Each name stands for a flat space through zero: a line, a plane or more. A row that begins with a name and a colon came from that space; any other row is followed by the name of the space it lies nearest, among the names in its block.
lpfq: [ 53  14  -9   0   3 -29 -10 -51  12  40  -5  10  29 -13 -12  -4 -27 -18
 -21   2  -7  24  -2  -1  39 -10   0   5]
zlrt: [ 51 -13  -5  12   3   8 -50  -1 -32  25 -25  28 -14 -12 -20 -20  27   4
  58  32  30 -38  15  13  40  20   2   8]
zzgq: [  4  10 -28  38  13  11 -28 -32 -20  11 -43  -1  -9   8  -4   9  26   1
  20  25  36  11 -15  15  31   7  -3 -18]
lpfq: [-26  17  20  -3  -7  24   0 -15   2 -30  -6  -5   4  -2  -1  15  25  12
   0  16 -18  -5  11 -11 -17 -21   5  -3]
zlrt: [  9  37   3  10   7  37  12  21  -1 -18  -1  18  34  13  -9  18  14  -4
  23  -5 -14  34  -1  11  -5 -31   3 -15]
tpth: [  0  38  26  -3   4  49 -21 -60 -12 -10 -61  16 -24 -22 -42  47  50  37
   3  12  22   3 -27  16  46 -35  22 -19]
tpth: [ 42  -3  19 -13  15   4 -24 -28  -3   6 -33   9  -3 -16 -26  -4  16  16
  11  -7   7 -18   6  15  28   2  12   0]
lpfq: [  0  15  -7  26 -24  -3   9   6  -3  -2  59 -23  44  10  25 -11  -2 -37
  17  28 -48  -8  41 -23 -41  -1 -20  14]
llzc: [ -9   1  12 -20 -44   2 -38 -33   2   2   1  35 -14 -39 -18 -15  18   4
   9  83 -14 -39  23 -33  22 -18  -1  37]
zzgq: [-31  10 -28  37 -37   5   2 -11 -26  28  34 -21 -28  -3  13  20   7 -19
   4  35  14 -11 -16 -11   4  11 -17   6]
llzc: [ 23   4 -17  -2  17   6 -34  -6   9  -5 -57  45   8  -3 -25 -18  12   7
  20  29  22  22  -6  15  41 -11   4  -2]
lpfq: [ 25   2   3  -9   3   5  -9  -6 -12  27 -18  24 -21 -13 -20  13  -2  12
   3 -10  29   2 -24  13  39  -3  11  -4]
zlrt: [ 44   8   5  20  12  13 -30 -27 -10  -7 -16 -15  27  -2 -14 -14  35  -6
  40  16 -16 -25  34  13   3  11  -4   2]
lpfq: [-29  17  44 -38 -29  -9   2 -65  20  -4   7  12   1 -29   4  23 -11  17
 -56  29 -33  -2  10 -48  -1 -49  17  11]
llzc: [ 22  25 -12   4 -12  19  12  25   9   1  20  12  24  -5 -24  -2   0 -21
  19   1 -19  16  -4  16   8  -9 -10  11]
zlrt: [ -8  11  -1   0  -5  13   5   5  -2  -1   0   8  -5  -1  -6  11   3   2
   1   2   4   9 -12   2   6 -10   1  -2]
lpfq: [ 20  24  30 -24  24  47   5  46 -21   1 -35  71  -9   7 -19  39   6  37
  23 -35  38  36 -32  17  31 -46  36 -34]
llzc: [ 21 -47 -19  20  40 -26 -49 -13  -3 -18 -54 -21   2  15  10 -53  24   5
  32  15  19 -33  35  14  -4  51  -9  -1]
tpth: [  6 -57 -16 -20  12 -48 -22  47   1  16  -7  42 -12  10  27 -52 -38   2
   7  12  29  -9  14 -17   3  24   1  11]
zzgq: [  8   3 -25  16  -8  -2  -4  25   6  -4  17   8  27   8   2 -24  -3 -26
  24  26 -15   8  16   0  -8   5 -17  13]
zzgq: [ 17 -32   5 -14  -3 -17 -57  24 -16   6 -18  73   5  -1  18 -47  -1   8
  45  71  15 -26  45 -36  11  -7   9  15]
zzgq: [ 27   8  47 -30  69  25  18  -2  13 -37 -67  -3  10  15 -21  28  12  47
 -16 -96  11  30 -19  40   0 -19  35 -46]
tpth: [-56 -19  -5   7 -15  -3 -26 -48  -9 -10 -30 -20 -52 -13   7   5  28  21
 -15  45  25 -34  -7 -16   6  14  -2   4]
zlrt: [ 27  -9 -16 -14   4 -18 -16  17  21   2 -11  38  22  -4 -12 -37 -17 -11
   9  20  -5  14   9   1  18  -2  -5  17]
tpth: [-84  14 -40  24 -27  -4  29  13   6  -2  24   0 -12  20  36  21 -22 -17
 -35  31  11  48 -33 -26 -18 -18 -14  -8]
llzc: [ -5   3  23 -31 -18   0  23  11  -3  24  24  19 -27 -18  -7  26 -25  12
 -27 -25   8   1 -26  -8  13 -17  14   3]
tpth: [-24 -17  19 -19   7  17 -20  26 -18 -12 -34  46 -35   2   5   5  14  37
  16  14  37 -11  -5 -10   8 -13  21 -12]
tpth: [ 44  39 -44   3   6  -5  22  48  26  28  10  68  59  15 -15  -6 -52 -38
   1  -7  -1  97 -31  15  37 -39  -6  -4]
tpth: [ 31 -32  45  -9  15 -20  -8 -48 -11  -1   9 -73  -9 -13   5  -8  18  14
  -7 -42 -24 -77  40   3 -29  44   5   6]
zzgq: [ -1 -25  21  -1  28 -11   7 -14 -10  -6 -11 -46 -18  10  16   7   5  19
 -14 -51   9 -25   4   9 -22  28   9 -18]
lpfq: [  2  -6 -21  18   4 -15 -17 -54  15  -6 -23 -43   0  -9 -13 -16  17  -9
 -10  16  -7 -14   4  13   9  27 -16  10]
llzc: [-15  -7   9   1  -5 -10  -1 -14  -3  -3  10 -13   0   2  19  -1  -2   1
 -10   9  -9 -13  15 -19 -18   1   1   1]
zzgq: [-28  13  24  -2 -12  31  31  39 -30   4  34   2 -25   9  16  44   2  14
   3 -29  11  -2 -18  -7 -21 -16  13 -18]
tpth: [ 26   5  -1   8   4 -21  13 -34  10  15  19 -41  20  -3   0   0 -13 -18
 -22 -26 -23   0   6   6  -5  13  -8   3]
zzgq: [ 16  13  -9 -24 -10 -18 -20 -62  42   6 -37  24   8 -34 -40 -14  -9  -3
 -34  36 -11  20 -12   0  51 -20  -2  23]
llzc: [-25   5 -13  18 -22  25 -26 -27  -9 -12 -20 -12 -33 -19 -24   3  46   5
  22  50  11 -32  -5   8  17  12 -11  14]
lpfq: [ 13  28  -7  30 -17   7  -6 -32   0  -5  26 -27  43   0   3  -3  17 -29
  16  34 -42  -5  33 -10 -17  -5 -17  10]
zlrt: [-13   0 -20 -27 -31 -18 -10 -48  56 -14 -15  -6  -9 -45 -50 -30   0 -12
 -36  44 -28  -7 -11   5  32   6 -21  48]
zlrt: [-15  35   8   6  -5  49  22  31 -18  -7   6  17  -8   7 -11  43  17  10
  15 -16  11  23 -28  12   3 -29   9 -20]
llzc: [ 13   2 -32  43  39 -11 -35 -19  14 -40 -43  -8  73  39  25 -44  20 -21
  32  41 -21  28  51  -2 -25   3 -15 -14]
zlrt: [-53  34  16 -30 -10  25  75  30  47 -46  32 -24  12   2 -14  34 -17   0
 -55 -57 -44  47 -34  10 -38 -32  -2  -2]
zlrt: [ -4 -25   2 -12 -14 -14 -11 -21   0  11  -3 -20 -42 -25 -15  -9   6   8
 -11   4  11 -43  -7   4  15  30  -4  20]
llzc: [ 21  15 -34  30  14  33  19  39  -3  -6  -2 -28  -1  10 -34   5  22 -16
  35 -40  12  13 -31  60  10  31 -18  -6]
lpfq: [  5   3 -14  24   0  14 -15 -17  -8  -5 -14 -25  -8  -4 -16  -3  31  -4
  22  12   5 -19   0  20   8  21 -11   3]
zzgq: [ 26  -8   3 -13  28 -13 -17 -26  21 -12 -44   3  15  -3 -15 -19   2   9
  -7  -8  -1   8   7  13  15   2   5  -2]
[  6  41  -6 -14  -7  16  27 -14  38 -10  -4   7  22 -15 -40  17  -8 -10
 -28 -14 -24  47 -31  20  22 -30  -4   6] => zzgq
[ -5 -27  34 -17  24 -15   2 -35  -8   0 -22 -38 -34  -3  10  16   3  33
 -32 -49  16 -30  -4   2  -8  19  18 -17] => zzgq
[ -2 -17 -14  -6  15 -50   8 -19   7  37  -6   9  -3  11  31   2 -53  -2
 -50 -21  25  37 -22 -17  14  -2   8 -15] => tpth
[ 37 -50  28 -39  43 -46 -38 -38  25 -16 -58   1   8  -8  -1 -48  -6  27
 -16 -14  -2 -29  37  -2   4  21  16   5] => zzgq
[-41  -2  16  17  -6  10  17 -16 -36  12  16 -39 -43   8  29  46  10  18
 -17 -23  24 -20 -18 -11 -19   7   9 -24] => zlrt
[ 16   3   9 -20   5   9   5  56  12 -20  12  41  36   9  -1 -21 -11  -5
  24   1 -22  15  22  -4 -16 -20   4   6] => zzgq
[ -8  -6  15 -10 -11   4  45  29 -13  21  48 -35 -36  -5   1  30 -17   3
 -20 -65   6 -17 -29  13 -14  19   2  -2] => llzc
[-12  -9   3   8  25 -24 -18 -30   6 -16 -29   3  31  24  39 -13  -7   6
 -14  19  -5  19  29 -28 -20 -14   7 -19] => llzc
[ 33 -64  -1 -10  42 -45 -49  -7  -2   1 -53   3 -10   6  13 -57  -1  18
  16   0  29 -38  32   4   7  46   6   1] => llzc
[  5  -8 -14  24  16   6  20  25  -9  -4  13 -50  -6  16   1   2   8 -10
  13 -47   5  -9  -9  32 -20  39 -13  -9] => llzc
[-13   3 -16   0 -44  -8  -7  12   0  18  39  27  -1 -15   4 -14 -13 -22
   7  58 -12  -8   9 -28   5  -9 -13  30] => zzgq
[ 34  13 -11  -7  22 -10 -30  -5  23  -9 -44  63  55   9  -5 -29 -11  -5
  13  37  -6  48  19  -8  24 -36   7  -4] => llzc
[-27  42 -18  48   5  13  25 -10   8 -34  25 -38  70  40  37  14   7 -32
  -1  10 -47  48  25 -13 -55 -24 -17 -22] => llzc
[ 22 -11   0  20  45  13 -30   9 -25 -11 -54  15   6  27  10  -6  25  20
  40  -7  35   4  10  16   5   7  13 -31] => zzgq
[-16 -13   0 -20 -16  10   6  36 -14  21   3  28 -58 -16 -16  14  -7  17
   0 -10  40 -12 -39   8  27   6   8   6] => zlrt
[-42   9  30 -25 -36   3   6 -30  -6  12  15  17 -34 -24   7  34  -7  20
 -37  24   2 -10 -13 -38   6 -34  16   6] => llzc
[ 10  17   4   2  -1  18   4   3   1  -6   2   2  11  -2 -13   8  10  -3
  10  -3 -10   5  -1   9   2  -9   0  -1] => tpth
[ 12  17 -30  20  -9 -20   1 -55  20  19   0 -28  15 -11 -14  -1  -9 -27
 -26  12 -12  19 -13   8  23   7 -18  10] => tpth
[ 21  -5  -7  -2   8  -9  10  40  -6  20  16  22  10  12  10  -6 -26  -9
   9 -21  10  18  -5   3   2   0   2  -5] => lpfq
[-28 -24   1  -2  -5 -10   5  29  -6  -8  19  -7 -12  10  26 -12  -7   1
   2   2   1 -18  12 -15 -30  14  -3   3] => tpth
[-19   3 -37 -28 -20 -35   0  -9  63  -7 -11  42  21 -17 -18 -36 -41 -22
 -44  47 -19  49 -14 -15  26 -23 -15  32] => zlrt
[  3 -42 -26  38  12 -35 -25 -16 -18   8   2 -54  -7  16  32 -35   9 -15
  17  12   9 -43  31  -1 -23  60 -20   3] => zzgq
[ 22  22  -4  18   5  16  -2   2  -6  -2   3   2  30   9  -4   4  11 -12
  23   4 -12  13  10   7  -1 -10  -3  -7] => lpfq
[ 25   4  16 -17  38   9  29  43  27 -38  -3  -9  44  20  -8 -11  -7   1
   3 -64 -30  25  11  27 -31  -2   4 -12] => zzgq

Rows lie near named flat spaces through zero. A row that begins with a name and a colon came from that space; any other row is followed by the name of its block's space that it lies nearest.
tq_gs: [-16  -3  -8  -6 -14  11 -10   2  -1   6   0  15 -27   1   0 -20 -21  21
 -10  15 -13   1  20  23  17  32 -22  13]
hz_qc: [-54 -34  30   6  21  25  49  69  17 -13  20  49  12 -42 -18   0 -17  33
  24  19 -25  65   1  52  25 -21  -6  -6]
pc_rg: [  7  28 -59   0  32  11 -24 -22 -32  15  -3   9 -18 -52  17 -26  13 -57
 -17 -42  28 -34   4 -28 -36  31 -25   6]
hz_qc: [-45  -8 -26  -1  55  12  19  65   1 -20  32  20   9 -12   8  -4  23  -7
  -4 -12   8  14  16  45 -27 -20 -18   3]
dp_mc: [  7 -10 -28 -11 -32   1   3  14  -1  14   8   2   0  22 -14 -17 -22  26
 -20 -11 -17 -11  -6  22 -23  24  15  19]
dp_mc: [  0  -7   2  12 -23   6 -19  -8 -18  16  -2  28 -11 -22   2  -9 -14 -13
   2   4   9  11   8  -8  13  17 -15  10]
zt_hs: [ 12  37  45  16  11  -3   8  28  10 -30   7   5  -8  22   8  35   4  -6
  43  16  20  16  -4  11 -13 -30   5 -49]
lh_cj: [  7  53  11  -1   0  -4  -5  -5  -8 -19 -33  -8 -29  48  33  19  10  10
  34  33  -4  29   2 -18 -13 -40 -12 -55]
tq_gs: [ 27  34  14  10 -81   9   0 -25 -31 -21 -24   7 -41  50  11  -6 -50  38
  -7  46 -25  12   9   0  11  26 -13 -16]
lh_cj: [ -5 -54  35  16   1  -9 -27  30  28  36  43  29  30 -36 -33  13   0 -24
  17 -23  38  -9   3  26  18  17  19  35]
pc_rg: [  4   5   3 -17 -11 -39  15  25  19   4  42  -3 -53  14 -13 -40  -9  39
 -20  10 -33   0 -28  -2   0   0  -9 -14]
lh_cj: [ -5 -12  22   4   5 -15 -37  -8   7  25 -28  -3  28  31  19  38  38 -16
  41  11  23  31   7 -25   6 -57  12 -11]
hz_qc: [-12   1 -28 -18   1 -23  20  34   3 -11  39  -7 -34  25  -1 -38   2  34
 -38   4 -29  -4  -9  16 -17  -2 -15   2]
zt_hs: [-12  36 -11  -7   8   7 -36  46   9  26 -13  35 -33  34  19  11   2   7
  56   7  15  30  15  31 -41 -14 -10 -40]
tq_gs: [ -7  16  10  17 -16  24  19  25 -19 -29   6  29 -12  -4   3   1 -28   9
   5  18  -2  19  12  30  -2  13 -15 -11]
hz_qc: [ 24  29 -36  -4 -26 -22   9  16 -26  18  32  27 -60 -30  -6 -56 -22   0
 -21 -18 -18   2 -41 -29 -41  17 -15 -21]
pc_rg: [-11 -31   7   0 -10 -33 -19 -35 -14  -3 -15 -34  25  50  27  12  47  -2
 -23  28  -1  16  11 -44  33 -58  -7  21]
zt_hs: [  2  31   7  22  23  64  82   3 -27 -73 -26   4  42 -49  -4  28 -28 -11
   7  -6  -9  11  -6  19 -14   5  14 -25]
lh_cj: [ -6  -2 -41 -12  11  22  13 -46 -20 -13 -44 -34  30   4  15   0  11  -2
 -30  -6 -17 -14  12 -19   2   1   2  21]
tq_gs: [ -6  34  32  33 -25  39  47   2 -44 -69  -5  32 -25 -25  14   0 -43   8
  -3  45 -14  34  15  13  28  14 -37 -25]
dp_mc: [ -5 -23   6  -5 -19 -19 -21  23  16  36  15  18  -7  11 -11  -7  -2  14
  11   0  -1  15  -6   8   1  -5   7   7]
tq_gs: [ 17 -10   6  -6 -17 -18  14   7  13  10  18  -6  -1   1 -21 -10 -10  15
  -8 -10 -14  -6 -28  -6  -7   1  21   0]
dp_mc: [  3   6  22   5   1  -4  26  17   8 -34  19 -11   1  19  -5   9  -4  15
  -5  12  -5  -3  -2  19   2  -7   4  -9]
tq_gs: [-68 -72 -53 -37  39  14  23  52  35  57  32  39  -4 -83 -41 -66 -15  39
 -27 -34 -48  17  -8  47  14  36  -9  51]
pc_rg: [ 29  27 -13   3   0 -11  -4 -36 -14 -25  25 -26 -33 -12   2 -26  -6 -22
 -47 -11  11 -64   2 -17   1  49 -21  12]
zt_hs: [  7   4  16  11 -13 -26  -3  15  -7 -16  35   1 -20  19   5  -6   7  -3
 -13  12   9  -2  -3  -4   1 -10 -13  -4]
hz_qc: [ 16 -24  46  28 -37   1  -6 -10  -6  -9  13   9  26  -4 -13  23 -15 -14
   1  10  22  -4   7   3  30  12  12  21]
dp_mc: [-10 -25  25   9 -27 -34   8  76  12  -2  71  31 -20  27 -17 -14  -7  29
  -5  14  -3  24 -12  38  -8 -17  -2   1]
lh_cj: [-10   8  -7  -9  25  23  13 -31   2 -13 -34 -18  10 -17   6   5   1   1
  -1   2 -11  -6  10  -5  18   7  -4   0]
pc_rg: [-14  -7   6  11  31  27   0 -19  -2 -23   5  -1  12 -43  -1   4  -3 -28
 -16  -7  21 -32  31  18  30  40 -19  27]
tq_gs: [-25 -17  -3  18   1  28  42  34 -24 -36  12  24  28 -20  -1   3 -11   3
 -14   5  -7  26   9  31  -1  -7  -6  12]
dp_mc: [-21  -7  23   3  19  14   9  11  14  -3  -1  18  -4 -31  -6   3  -8   6
  19  11  -4  18   8  16  27   4 -10  -6]
pc_rg: [ 13  10   5   7 -22   5   7  -3 -13 -12 -23  -7  23  35   9  26   1   4
  13   9   0  17  -4  -6 -16 -26  19 -14]
lh_cj: [ -3  44 -39 -34  -3 -39 -34 -18  -6  37 -20  -4 -92  32  34 -50  16  27
   0  24 -35  24 -13 -52 -10 -23 -43 -41]
hz_qc: [ 32   0  11   7 -22 -22  -6  -8   1   1  25 -13  -1   8 -13  -2  -5 -10
 -15 -12  12 -30 -15 -11  -7  14  15   7]
hz_qc: [ 18   3  28   8 -36   3  20  -8  -2  -9  -6   4  -1   1 -13   5 -28  19
   6  15 -16  12 -15  -4  13   5  14 -11]
tq_gs: [ 13  28  11  10   1   4  -3 -38 -21 -19 -34 -14   1   6  23  18  11 -19
  11  15   8   7   3 -37   8 -20  -8 -22]
hz_qc: [  0  12 -28  -1   6  -8   5  23 -14  -4  25   9 -20  -4   5 -22   4  -7
 -18 -12   1  -6  -7   2 -30   2 -13  -3]
pc_rg: [ -4  18  -8   6 -11 -24  20  22 -30 -24  21   7 -30  19  21 -20  12   8
 -17  20 -16  32 -16 -23 -16 -42 -24 -24]
tq_gs: [-15 -35 -14  -5  -6   0  14   6  -1   1  10  -4  22  -1 -10 -12   1  14
 -29  -4 -15   0   1  10   9   1   5  31]
lh_cj: [ 12  25 -77 -36   0  27  -3 -10   7  11 -26 -29  -4  36  -4 -18 -21  26
 -26 -32 -20 -56  11  37 -53  58  17  16]
hz_qc: [ 23  -7  46   9 -51   7   2 -42   2   6 -33  -1   7   1 -13  17 -32  18
  17  26 -14  15  -7 -20  43  10  17  -4]
lh_cj: [-16 -12 -34 -14   5 -16   1 -37 -21  14   1  -5 -35 -40   9 -55   8   1
 -48   3 -30   1  -7 -48  30   8 -38  20]
zt_hs: [ -3   4   3   1 -14 -26 -25  34   1  22  24  23 -32  24   7 -10   7   6
  14   9   7  22  -4   2 -15 -18 -11 -14]
pc_rg: [-10 -16  27  19 -13 -19 -12   0 -17  -9  22  14 -12  -3  11  -4  11 -12
 -10  25  11  19  10 -17  33 -18 -27   8]
zt_hs: [  2  -5  26  -2 -15 -21 -12  26  20  33   4  21 -13  10  -8   5  -1  16
  39   9  -4  37 -21  -6  -2 -29  13 -25]
dp_mc: [ -9  28  12 -10  40 -22  21  53  22  -1  10   7 -17  13   8  10  28  11
  46   3  -8  45 -32  -6 -36 -69   7 -63]
hz_qc: [ -3  -6  12  12 -20   6   6   1 -12 -22   2   1   9  18   4   9  -8   7
 -10  17   0   5  14  13  12   1  -4  10]
dp_mc: [  7   6 -64   3  -7 -35 -24  26 -44  23  33  16 -16  10  23 -33  34 -36
 -29 -30  18   3 -18 -36 -66 -30 -15   4]
dp_mc: [ -4  10  23   5  -2  34  12 -20   4  -8 -33  12  -3 -30  -5  10 -30   9
  23  16 -10  12  10  10  31  25  -4 -10]
zt_hs: [-32  -4 -51 -21  -6  -2 -42  26  -4  25 -10   7 -18  66  27 -13  15  25
  -6  12  -4  10  37  33 -24  -5 -22  16]
tq_gs: [ -4 -32  -1   9 -31   0  18  11 -14 -24  19  -8  31  30  -6   2  -6  15
 -37   8  -7  -4  10  22   5   0   9  35]
zt_hs: [ 23  20  53   7 -35   1   5 -17  16 -32   3 -14 -26  33 -10  12 -36  31
   3  37  -7 -19  11  22  36  33  -1 -11]
dp_mc: [ 12   3  39   6  -9  -9  11  -3  14 -27   7 -20   6  29  -5  21  -3  13
   4  19   1  -7   0   8  17  -8  11  -9]
lh_cj: [  4  18   6  -6  -5 -22 -37  15  12  29   6  14 -40  21   9  -5   6   4
  27   9   9  11  -1  -4 -10  -8 -11 -24]
zt_hs: [ -3   6  -5   7  23  11  21  10 -10 -15  -3   2  22 -20   4  12  12 -19
   8 -12   7  10  -8  -5 -17 -21   6 -11]
pc_rg: [ -1   2   8   2 -23 -17  -1  37  -2  22  12  33 -22   6  -2  -9  -6  15
  24   9 -10  45 -22  -5 -17 -28   1 -26]
lh_cj: [  8 -19 -20   4 -22  -1  17   8 -16  -9   8 -11  37  22  -5   4   2   3
 -26 -13  -4  -5  -9   4 -24 -10  23  21]
pc_rg: [  4  14 -41 -39  21   5  15  20  38  33  -8 -10 -13  -1 -24 -20 -14  34
  11 -33 -31 -16 -28  21 -44  20  29 -15]
zt_hs: [ -5   4  -2   0  19  10   9 -16  -2 -38 -12 -35  25  30  13  21  16  -2
 -17   7   5 -23  23  12   6  -5   0  11]
[ -4 -38 -23   4   1  17  -5 -22  -9   5  -8 -13  54 -13  -7   8   8 -21
 -28 -25  14 -27  16   5   4  19  16  51] => lh_cj
[-15 -26  21  -1  -1  -1  13  26  22 -10  29   3   3   3 -19  -3 -12  25
  -9   9  -8  -3   7  39  21  13   2  18] => dp_mc
[ 11 -26  22  20 -42  -9  27  37  -6 -39  52  -3  25  37 -20   7 -18  18
 -35   6   3 -15   1  42  -4   9  18  28] => tq_gs
[-23 -11 -24  -1  17  24  32  29 -11   3 -10  25  25 -34  -3  -2  -1   0
  10 -16 -14  36 -12   8 -22 -20   8  -5] => tq_gs
[-41 -24 -20 -26  31 -17  30  12   9 -15  -9 -31  15  37  16  -7  40  38
 -22  20 -41  33  -2  -7  10 -64  -5   2] => pc_rg
[ 20  37   5 -10   0  -8 -21 -31   8  23 -28  -4 -38  -5   7  -4  -4  -3
  28   5  -3   0 -12 -34   1   4  -5 -35] => tq_gs
[-26 -12 -28 -30  19 -29  11  36  22  23  36   6 -46  -8 -10 -53   5  37
 -22  -3 -38  10 -20   6  -5  -4 -18   0] => hz_qc
[ -9   6 -12 -34  49  -8   4   0  45  24 -17 -26  -2  -1  -8  -1  19  18
  21 -16 -18  -6 -17  -3  -9 -15  17 -19] => hz_qc
[ -2  -4  17  17 -12  15  11  11 -12 -13   2  20  12 -14  -3  11 -13  -5
   8   7   6  17   4  10   6   0   0  -1] => hz_qc
[-40  27  20   0  93  20  59  39  18 -58  10   0  -3 -46  10  11  23  -5
  23   8  -7  26  -2  20   6 -39 -22 -45] => dp_mc
[ 27 -16  55  51 -79 -10 -18 -24 -43 -39  40  15  -8  11   1   4 -30 -21
 -40  36  32 -20  28  -1  51  39 -26  38] => dp_mc
[  1 -19  28  -4  -4 -21 -16  -3  29  16  39   3 -33 -23 -24 -24 -15   9
 -14   3   1 -28   1  10  40  42 -13  20] => pc_rg
[-30  -3 -24 -18  13  13 -40 -49  -5  20 -62 -15  -5  22  34   2  22   5
   3  25  -8  11  41 -18  34  -7 -28  13] => hz_qc
[ -7  21  -4  -3  11 -13 -69 -25  -1  37  -1  21 -68 -20  22 -26   7 -25
  11  11  25 -12  28 -19  25  32 -53  -3] => lh_cj
[ 31  69 -25  15 -27   2  16  14 -54 -13 -16  28 -36   6  28  -6 -10 -16
  21   1  -3  39 -31 -39 -66 -32  -8 -64] => dp_mc
[  7   2 -41  -8 -15  12  52  -7 -26 -35  -3 -24  17  10  -3 -19 -13  21
 -51  -9 -36 -13 -15   0 -23   6  10  13] => lh_cj
[-23   6 -51   4 -18   6   3  48 -41  -7  24  38 -28  13  19 -34  -7   8
 -27   4  -8  23  13  25 -37   2 -33   8] => zt_hs
[ 10  24  12  17  -1   9  -4  52   0 -14  21  25   4  21   0  27  -7 -13
  33  -8  32   3   5  41 -45  -3  12 -24] => tq_gs
[ 31   2  10  -9 -20 -30  -9  13  26  24  24 -10 -10  22 -23  -3  -7  12
   7 -16   1 -20 -29  -1 -22   6  29  -9] => tq_gs
[  3   4  13  15  -7  -7 -34   7  -4  10  27  25 -29 -16   1  -9  -7 -22
   3   1  29 -13  16   8  10  29 -24   7] => lh_cj
[-39 -53  37 -21  62  -5  -3  20  73  40   3  -1  31 -39 -30  17  22  13
  41 -10  -2  15  -4  22  42 -19  22   9] => hz_qc
[  5  17   7  10  -4   0 -28 -20 -17  -6 -42 -14  24  52  35  43  31 -19
  28  18  24  20  19 -22  -9 -48   4 -18] => lh_cj
[ 12 -18  23  13  -8 -13  37  23   3 -28  41  -7  25  -4 -21   5  -3   1
 -19  -8   0  -7 -22   8  -4  -9  21   7] => tq_gs
[ 15  16  33   9  43 -20 -12  -9  19 -13  20 -20   0 -15   2  21  30 -40
  16 -11  37 -28  -5 -18   5 -12   0 -17] => tq_gs
[ -8   6  18   8  23  -2  24  22   0 -40   0 -17  32  35  15  36  29  -3
  12  12   8  18   2   7 -12 -55  11 -20] => zt_hs
[  4 -39  40  32  -8   0 -49  16   8  20  15  20  58   8  -6  52  18 -47
  33 -13  67  -6  26  22   5  -7  24  29] => lh_cj
[-30 -47  29  -2   4   0 -10   5  23  19 -15   4  35   9  -5  23  14  15
  22  18  -2  33  15  12  39 -29  10  18] => pc_rg
[-11 -13 -39  -7  19   6  -8 -14 -12   9  -5  -8  14 -15   7 -13  16 -18
 -24 -21   4 -17   9  -9  -8   7  -6  26] => zt_hs
[ 36  30 -10   3  15  -3  -4  -5   0   9   2  -6   5 -21  -6   9   5 -37
  17 -39  25 -27 -26 -21 -44   6  23 -22] => hz_qc
